Each name stands for a flat space through zero: a line, a plane or more. A row that begins with a name and a colon came from that space; any other row is followed by the name of the space it lies nearest, among the names in its block.
sfhs: [  22 -173 -202 -135 -104   52   66   43    3  -31  105  -65  -65  146
  216    7    5 -378  285  -72 -167   -4  184 -154  131]
dchz: [ 120  -48  -29 -122 -151  106  139   86  -35  110  125  275  110  231
   22  -59  -11 -259   21  125 -143  203 -112 -137  196]
dgbp: [-126   19  -83  -81 -101 -167   85   15  -32  -42   61  -16  -16 -168
 -124  137   30  -65  192  -85  -10  -54  127  -91   64]
sfhs: [ -20  -81  -48 -212    5    1   11  155  -99  -71  203 -115  102 -175
  -50 -161  -27  260  -91   88   52 -160  -43  -72 -127]
sfhs: [  17  264  309  156   73  206   26  -42  192 -101 -156  281    2  191
  145  -35   -5  347  -85 -182  115   -7 -143   33   83]
dchz: [ -26  -56    7 -214  -12  140   61   34 -162  -29  178  -85  -31  -45
   22 -162   56  -15   16  -56  -21  -99    5  -59   50]
rfrh: [ 108 -144 -226   88    0   -8   83   -7   35  -40    4  -59  -49  185
  202  -19 -113 -120  139  135  -23   13  104 -219    9]
rfrh: [ -44  185   95  362  188  -13 -119 -130  166  -15 -329  -30 -114  194
    9  166    7   42  -60  -99   54   22  -54  224 -147]
rfrh: [  66   81  190  -90  -43  158   19   62  -22    5   77  190   52   -1
   46 -107   18  166 -173   -4   33  -52 -103   22   80]
dchz: [  82  -33    3  -38 -121   27   84  143   55  -42   71  165   67   86
   97    9  -56   10   63   60   -5   -5  -20  -99   70]
sfhs: [ 113 -262 -235 -252  -94  129  122   51 -197  114  247  -46   33  179
   72 -196   -1 -430   98  169 -199  147    0 -206  132]
dgbp: [ -44  131  131   71  -53 -133   14  -81  -78  100  -56  121   -1 -194
 -263  126   48   25 -104   31   71   65  -46  101   56]
sfhs: [-171  456  640  462  149  -84 -281 -366  216   -6 -528  112 -182 -364
 -181  296  148  420 -178 -440  308    3   -7  559   18]
rfrh: [ 142 -252   -1 -102  -52    1   39  101 -142   30  163  -65  152 -148
  -77 -240  -93  159  -39  278  119  138 -148  -80  -46]
rfrh: [-198  217  305   78  129  -21   19 -178  -89  -63 -106  -59  -45 -284
 -305  -39   92  410  -20 -210  249   11 -130  126  -18]
dchz: [  57 -241 -132 -124  -26  -44   16  141 -159   47  156 -166  108  -47
 -129 -134  -42  -75   11  236   -8   90 -113  -15 -129]
dgbp: [   0  135  256   18   42  119  -28  -29   -3   66  -57  162   76   34
 -128  -76   56  135 -165  -41   44  139 -228  154   29]
dchz: [  69 -201 -257   93   47 -149  -64   27  -30   37  -15 -235  -11    9
    5   29  -89 -135    4  235  -21    9   64  -13 -189]
rfrh: [  65  -66  246 -271 -173  154  162  198 -197   23  258  214  191  -95
 -183 -234   27  143  -16   89   82  140 -289  -29  139]
rfrh: [   2   34   -1   65  -53  -63  106   49  227 -133  -44  182  122   63
   92   27 -109  248  205  -42   77   92   -9 -218   74]
dgbp: [  27 -143 -205  -82   34   41  110   69  -83  -70  135 -144    4  107
   77 -141  -68   -1   97  114  -11  -51    7 -214  -62]
dgbp: [ 118 -164 -195 -371 -159  216  146  203  -82  -44  348   84   36  170
  313 -190  -25 -190   55   56 -193 -170  113 -307  165]
sfhs: [  58 -179 -168  -84  -11  -14  -12   18 -105   67   96 -139    6    3
   10  -74  -19 -193    1  143  -77   37   35  -46  -35]
dgbp: [  74 -146 -115 -253   -7  202  -42  142  -41    6  190  -69   39  158
  213 -181   16 -161  -65   24 -177  -94   12  -36  -20]
rfrh: [ -13    0  -50   28  -50  -40  102  -75  -13  -50    6   10  -84  -41
   57   44  -18  -27  156  -48   38  -34  133 -154  119]
dgbp: [ -59 -253 -461  -64   64 -115   81   17  -47  -27   83 -324   -1  177
   10  -34  -61 -320  309  104 -151   91   97 -243 -119]
sfhs: [ -52  -67 -151 -242  -93  111  152   23 -104  -26  189  -14  -64  120
  105  -53   63 -313  230 -123 -167  -44  124 -205  184]
dchz: [-281  347  187  382  145 -307 -141 -266  288  -67 -437   -1  -71 -211
 -244  374   59  260  114 -344  157   68   69  231  -74]
dchz: [ -65  268  431 -183 -130  248  254    4 -197  -49  158  356  -19  -97
 -146 -125  129  251  -30 -210  144  -58 -179  -49  317]
dgbp: [  48 -116  116  -37 -148 -115  102   91 -187    9  116   17   64 -296
 -232  -33  -32  134   48  171  190   62  -94    0   27]
sfhs: [ 104 -314 -399 -127  -67   37  201   84  -74  -42  197 -128    7  267
  204 -140 -113 -322  321  180 -132   85   97 -395   64]
sfhs: [ 199 -269  -41  -22  -68   23    3   64  -38  110   67   26  161   58
    3 -173  -96  -95    5  282    0  305 -151  -48   16]
dchz: [ 139 -179 -184  117  -23  -41   59   85  -76   -1   21 -108  -61  136
   82   16 -103 -159   51  252   17  -25   23  -71  -95]
dchz: [ -20  179  175  -50   11  145   79   18  -27  -63   48  157  -14   14
   22  -71   31  244 -121  -89   70 -138  -74  -31   66]
dgbp: [  69  242  441   49  -13  302  -51  -75  186   -1 -131  388   16  143
  194  -64   67  184 -141 -257   34   77 -127  145  235]
sfhs: [ -47  -70   34  -92  -49 -134  -26   86  -15  -18   67  -47  136 -253
 -177  -23  -15  182   28   43   80   48  -58   27  -68]
dgbp: [ -32   64   49 -113  -75   14    0  129   94  -30   52  149  102   21
    9   37   19   44    3  -74  -61  -26  -35    9   30]
dgbp: [ -10  -82 -161   84  -14 -189   54   53   11  -49   -7  -92   26  -50
  -74   79  -87   44  122  132   62    4   34 -102 -104]
dchz: [ 169 -188   49 -111 -103  113   48  148 -143  110  145   85  128   88
  -54 -170  -26 -134  -63  238  -23  195 -214   27   31]
rfrh: [   4   19   13 -110  113  228   21  -41 -273   66  114 -137 -129  103
  -23 -179   95 -119 -210   27  -52 -132  -78   68  -41]
sfhs: [ -27  -61 -258 -185  189  205  -57  -82 -215   -6  159 -369 -223   92
  222 -186   70 -177 -182  -27 -159 -366  199  -65 -114]
rfrh: [ -34  143  405  354  -93 -230    2 -140  -44   86 -275  159  -42 -307
 -419  259   43   99   54  -11  293  260 -154  319   73]
sfhs: [ -72  201  204   27  -34   -1  -49  -18   22    2  -68  125  -60 -112
  -64  141   89   60 -101 -161   28 -121   20  177   48]
dchz: [-148  353  240  -22  157  279  -90 -126  215 -180 -115   90 -148   96
  316  -18  115  298  -92 -500  -13 -324  125   60   83]
dgbp: [   2 -240 -110 -295  -93   19   80  132 -288    7  292 -206   17 -179
  -98 -170   28 -120   75  112  -17  -66    7  -73  -13]
rfrh: [ -20 -133 -112   53 -103 -353   61    0   66   -9   -5   -2  178 -303
 -224   76 -125  182  201  168  138  221   20 -176   -7]
dchz: [ -98 -249 -273 -588 -155   34  254  161 -407  -34  536 -205   56 -231
 -136 -273   58 -144  191   62 -106 -142   82 -366  109]
rfrh: [  -5  -63 -238  126   37 -173   -9   37  243  -66 -101  -24  105  142
   79   96 -128   29  169   68  -41  106   48 -157 -106]
[-139   72   67 -228  -78  -55  -50  -40  -60    5  107  -16  -18 -337
  -86   42  117   21  -16 -201  -37 -146  157   42  104]	rfrh
[ -49 -117 -263  -87   51 -140 -161  157   11  -44   69 -299  -11  -93
   48   80  -18  -56  -74   71 -100 -278  157   80 -286]	dgbp
[  21  285  299   60   90  258 -165  -57  227  -37 -152  229  -51  140
  279    2   68  211 -277 -267  -27 -170   -1  194   58]	dgbp
[  54 -150 -246  -84  -87  -54   90  120  -26   17  119  -11   49  136
   43   13  -58 -240  124  152 -122   37   41 -168    4]	sfhs
[ 158  -23  -23   41  -85  159   28  231  236  -31  -26  275  108  483
  284   35  -77 -169   62   48 -152   88 -111  -29   32]	rfrh
[  45  -20  439 -194 -217  -16   76   40 -280   86  191  194  140 -563
 -370 -156   59  332 -137   88  270  119 -205  112  186]	rfrh
[ -22   87  -25  415   60 -385 -100 -191  198   31 -324   -3    1 -207
 -166  283 -107  193   -7  105  175  134   80   57 -109]	rfrh
[  32 -141 -383  -67  -27  -92   31   99   40  -49  105 -129  -27  115
  196   58  -86 -191   93  119 -147 -169  217 -223  -74]	dgbp
[ -13 -181 -161 -148  -41 -167   26   66 -206   69  172 -180   87 -244
 -243  -69  -21  -24  -22  224   16   33  -24  -55 -103]	sfhs
[ 101 -118  196  142 -151 -148  120  -36  -42   74  -55  177  149 -183
 -268  -18  -81  109  166  185  224  429 -203  -26  141]	sfhs
[  84   51  141  201   95   76  -94    4  107    1 -162   49   11  144
   61   -9  -39  134 -137   44   73   53 -141  164 -107]	rfrh
[  -5 -107 -227   25   -3 -101    8  -15  -20   15    3 -142  -62   48
   32   78  -24 -236  116   62  -82  -11  130  -71  -40]	sfhs

Each name stands for a flat space through zero: a line, a plane or more. A row that begins with a name and a colon came from that space; any other row is followed by the name of the space it lies nearest, among the names in its block.
nr-sb: [-126 -130  -25  -72   -2   97  241  -40  215  -66  192 -181   10  -13
  275 -124  -14   -6  137  -36  117  -69  -12    8  148]
fd-cc: [ -73   98   59  -45  257 -155  117    9  -65 -286  265 -185  -17  -51
   32   99  -22    3    5 -192  -42  -88 -217   27   75]
nr-sb: [  64   36  -30  -37  154   -6  132   10  -30   17   47  -57   -7   12
  -83  150   71    4  -82  -35 -215  -31  -52  -15   26]
qj-nb: [-128  274 -101  140  -71  -52  160   78  -67  117   74 -114  -24   54
  -29  -32  -21 -115  201 -143  132  125   91   57   43]
qf-gb: [  48   19   80 -176   74  288  359 -187   76  224   38  -97  -13   38
   83  229    5  150  137 -138 -318 -158  -12  -64  168]
nr-sb: [  19  245 -237  201   33 -243  -43  284   -4  -44   70    9   99   21
  -87 -153   96 -167   68   -8  211  169  198   28   49]
fd-cc: [ -43  216   56 -122   49  371 -153 -118  -30    1   46  236  288   31
  -68  544 -174  146 -108 -104   45  224  286  284  -59]
qj-nb: [-163   46   -1  -37   -8    7 -121  -18  -56  -85  113   -9  -13  115
  103   88 -149 -115    7 -161  235   79  130  208  -79]
nr-sb: [ 257 -358  176  137  -20 -235  149   15 -162   45  -71  111 -356  163
 -138 -269  259  116   68  348 -438 -342 -329 -243 -114]
qf-gb: [ 121  -48  102 -213  274  -11  282 -253   82  188   86 -143 -205   36
   28   55   20   67  102 -199 -438 -235 -226  -50   71]
qj-nb: [  94  145   42   41   93   48 -240   92  -67   19  -77  161  111 -143
 -181  109   47   47 -348  -43 -106    0   -3   14  -18]
qf-gb: [-121 -123  134  110   17  -73   99  124  -43 -356  251 -109   64  -71
  143  107  -89   87 -121 -171  163  -53 -191  -71   35]
nr-sb: [ 143   -3  -80  100  146 -329  129  151  -50  -18   88 -137 -150  161
   32   53   79  -84   12 -157 -124  -59  -21 -121   53]
qj-nb: [ -42   57  -28  -55  153   58   75  -12  111   66  194    6   35   22
   56    9  -37  -52  -32 -215   18   -6   80  150   23]
qj-nb: [ 124 -154  118 -184   51  231  200 -179   76   37  -65  -24   43  -52
   40  212   33  232   20   85 -322 -151 -117 -155  109]
fd-cc: [-128  148  -66  -77  -30  -22   88  -64  -99   45  -18 -116  -19   48
  -26   -7 -101 -123  255 -141  110   53   53   36  -11]
qf-gb: [  22    8  -44  146 -119 -188  -50   53  -59 -136 -179 -115  -10 -148
 -115  -38   68   35  -30  269    2  143 -202 -177  -18]
qf-gb: [-166 -426    7  123 -137  -42  440  122   83 -132  124 -284 -105 -146
  119 -388  117  -45  -48  132   26 -185 -380 -258   37]
qf-gb: [   1 -138  -14   50  -20 -122  118   33  -38  -61   55  -40 -136  105
   13 -177  100  -44  130  171  -37  -85  -80  -31  -32]
nr-sb: [  33   73  -29   22 -169   -8   64  -67  -58  297 -276  -14 -114  -72
 -163 -305   75  -45  213  121 -108  -56  -77 -163   -4]
nr-sb: [-138 -123  -29   17 -110 -133  316    7  -93  -46    5 -318 -147   36
   87  -80  -45 -105  201  -97   49  -63 -179 -189   26]
qj-nb: [-128 -198   38  455 -291 -131  242  222  157  -81  237  -47 -142  -17
  186 -539  178   45  118  314  241  -18 -176  -68   49]
nr-sb: [  61   84  -96  102  196 -242  -38  196  -54  -65  178  -19  -57  148
   -4   90   46 -140 -153 -193    0   20   94   87  -14]
qj-nb: [  89   68   66 -136  175  103  157  -59  -27 -111   51  -56  136  -61
  -25  342   -8  174    4  -99 -221  -70  -70 -100  132]
qf-gb: [ -76 -202  -55   94  -30 -228  232  119  -19  -50  131 -277 -306  167
  198 -267  126 -184   71   26   -3 -191 -132  -85   54]
fd-cc: [  -3   72  -38  -23  -24 -101  -96  -43  -35  118 -107  -38 -126   30
  -20 -147   -5 -113   77  -27   11  -15    9   10  -25]
nr-sb: [ -45 -175   35 -126   10 -158  104 -155  -60  144  -64 -180 -311   93
   48 -216  -57 -162  132 -150  -99 -181 -185  -68  -89]
qf-gb: [ 140   67   97  131  -11 -122 -134   51 -130 -284 -112  183  192 -223
 -294   33   69  250   20  320  -61   92 -219 -167  -51]
fd-cc: [ 267  -73  182   71 -187  -66  -99 -138  -79   68 -390  195  -24 -177
 -251 -154   95  311  188  405 -264  -66 -274 -345  -39]
qf-gb: [ -24  -27   -5  304 -310   19  -59  231 -133 -200 -102  120  164  -48
 -101   57   71  120  -55  358  194  186   34 -116  -43]
fd-cc: [ -69   49   44  322 -196   87   78  228  -47  -28  137  112   11   46
   16 -118  149   68  -30  204  107   -3   54   39   44]
fd-cc: [ 191 -176  117  124   19  193  179   76  141   90   41  165   81 -124
  -58   -2  205  264 -245  194 -317 -145 -130 -150   83]
nr-sb: [ 196   -2  178  199   40  130  -28   95   30  -34   57  212   84  -90
  -81  215  167  317 -329  191 -280  -48 -107  -53   61]
qf-gb: [ -42 -148  -47   39  -88  -40  235   64   27  175   24  -97 -175   80
   78 -368   93 -139  147  -24   -8 -195  -28 -101   37]
qj-nb: [ -24  213  -43 -175  116    6   -8 -178    3  120   59  -29  -46  184
   69  166 -140  -73  276 -231   25   68  205  194   11]
fd-cc: [  15   95   43 -146   77  173  -30 -153    5   65  -30   82  133  -34
  -72  287 -129   91  -17 -133  -68   92   68   83  -36]
qj-nb: [  16 -247  142  240 -153 -147 -257  139   28 -279   64  189  -36  -35
   86 -280   64  109 -128  303  207  -39 -122  -16  -88]
nr-sb: [ 109 -112  138   51    5  -26   36  -50  -38  106  -57   53 -154  -21
  -78  -81   87   97  -88   74 -257 -158 -210 -101  -42]
fd-cc: [ 266  -33   -7 -175  229   46  137  -91  -94  217  -51   19 -159  298
  -57  411  112   29  -59  -46 -524 -153  111   -4   15]
nr-sb: [ 152   61  -68 -125  355 -209   45   38   -9   21  109   -5   19   25
 -109   75  -22  -92  -52 -364 -163  -82    1  -22   -5]
nr-sb: [-224  -26  -56  117 -283   72  209  -29   72  -34  -56 -251  -44 -137
   87 -230   57  -12  172  313  151  107 -163  -75   73]
fd-cc: [ 119   47   26  -93  130  -10 -101  -65  -52   80  -68   15 -121   79
  -37  115   75   -4 -106   24 -250  -99   -3   37    8]
qf-gb: [-102  -91  -30   -4  -14   21   62   53   22 -242   85  -71   86  -80
   37  -73   44    1    5  177  107    7  -77   -4   27]
qf-gb: [  12 -194   60 -214  121  138    4 -124  100  147   31  -12  -64   47
  134   86  -98  -45 -195 -280 -110 -156   25   48  -24]
fd-cc: [ 159   62  140  201  -26  116   70   55   18   63  -20  169  108 -162
 -165  116  126  292 -168  149 -244    5 -144 -126   50]
qj-nb: [-162   -7 -187 -196   63   96  141  -67  210  135  198  -65  -17  171
  223 -275  -49 -248  311 -139  233  -24  301  247   53]
fd-cc: [ -36 -271  188  -53  -86  252   92 -100   38 -128   15   42   63 -103
   65   90   -7  219 -116  174  -89 -109 -182  -71   -5]
qf-gb: [ 266  225   47   53   33   14 -167  -43 -131  198 -146  278  -29  190
 -191  282   79  147   57  126 -275   59  193   61  -40]
qj-nb: [ 260 -189  260 -307  276  282   98 -394  198  144  -68   91    0 -192
  -69  252   43  373 -198   74 -638 -215 -327  -85   42]
qf-gb: [  33  285  -94  214  -82 -261 -305  111 -115    8  -86  208   19   30
 -218 -200    8  -87  166  126  228  236  143  113 -134]
qj-nb: [-160  108  -96 -122  -61  149   49  -23 -127  114  -78  -97   52   57
  -31  181 -134 -166   15 -219  103   81  168   69  -40]
qj-nb: [ 127 -144  104  -96   77   87  -58 -147  132   83    7   59  -96   79
  132  128   10  119 -113   31 -199  -87   -4   47   13]
fd-cc: [ -53  -77   94  -85   50  299  237  -88   34  101  146   19   41   50
   49  242  -41   95  -86 -133 -150  -71   16   84   10]
qj-nb: [   7  -42   95  -29 -155  -20 -190 -122 -105  -58 -147   75  -72  102
   37   61  -91   65  159  135   76   32   29    7  -83]
fd-cc: [-241    6  -99   93 -164 -122   72  101   -7 -109   16 -236  -32 -109
   84 -320  -32 -184  114  -12  320   46  -93  -60   30]
nr-sb: [-147   62  -56  232  -12  -53  -80  219  166 -238  252  108  217 -234
  -11 -365   51  -13  -87  110  371  138  -26  124    7]
[ 184 -167  158 -245  211  142  374 -316   72  344   43  -42 -235  160
   35  164   18  139  129 -178 -564 -289 -145  -59   32]	qf-gb
[  38 -109    2    6  -85  -47  -90   -1  -31  -41  -67   62  -39  105
   38   -9   -9    0   62  115   57   11   69  -10  -57]	fd-cc
[ -48  103 -106   46 -116  -74 -293   72   52 -150 -100  120  215 -131
  -41 -159  -79  -38   83  113  376  225  150   37  -38]	fd-cc
[-183   57  -65 -133  -24  166   91  -68   51  -94   36 -137  173  -99
   70  125 -132  -31   71  -93  181  120   53   51   51]	nr-sb
[ -54   -6 -128  -69   57 -229  -18   28  -82   18   11  -79 -121  141
   -6 -184  -55 -259  165 -162  131  -18   77   45  -88]	nr-sb
[-168  -73   11  -87   10    4  -22  -54 -105 -129   56  -91  -38   49
   24  108 -121 -108  -59  -88  107   38  -41  114 -120]	nr-sb
[ 158  103  -55 -115  156  -62 -246  -42   53   49  -67  190   90    9
  -95   13  -22  -11    7  -42  -21   50  164   83  -38]	nr-sb
[ -48  -16  107 -395  171  523   46 -304  117  269   43   93  107    9
   66  358 -171   62 -170 -321 -204  -99  156  227   -2]	qj-nb
[-149   65  -56  261 -264  -69   51  233 -155 -202   -9  -46  125  -44
  -43  -29  -12  -17   87  109  317  165   20 -104   -4]	nr-sb
[  -2  -13  -40 -201  157   41  -91 -120   74  170   69    6 -130  194
  131   44  -69 -157  -35 -222  -37  -69  189  220  -36]	qf-gb
[-226   23 -200 -308  243  247  186   17  132   21  299 -178  128  124
  226  169 -117 -284  -87 -440  158  -31  324  282   91]	qj-nb
[-108  -86 -108 -416  334  207  264 -186  172   40  219 -216   53   55
  159  224 -112 -146  -40 -353 -111  -79   84  176   63]	qj-nb
[  80  218    2  -12 -105  116 -116  -69  -85  -21 -197  165  205  -55
 -175  200  -23  173  198  212    3  178  123  -27   10]	qf-gb
[ 143 -100  139   32    4  269   73  -31   93 -147   36  156  175  -87
  -12  270  144  365 -134  379 -247  -14  -73  -48   95]	nr-sb
[ 295 -117  296 -128  129  331 -183  -72  -78   39  -64  414  202   24
  -94  586  -75  372 -377 -156 -348 -154   88  -43  -44]	qf-gb
[   3  -11   18   44  103   -4   17   85   82  -15  175   60   30  -19
   45  -95   27   -6  -98 -118   30  -72   13   59   31]	nr-sb
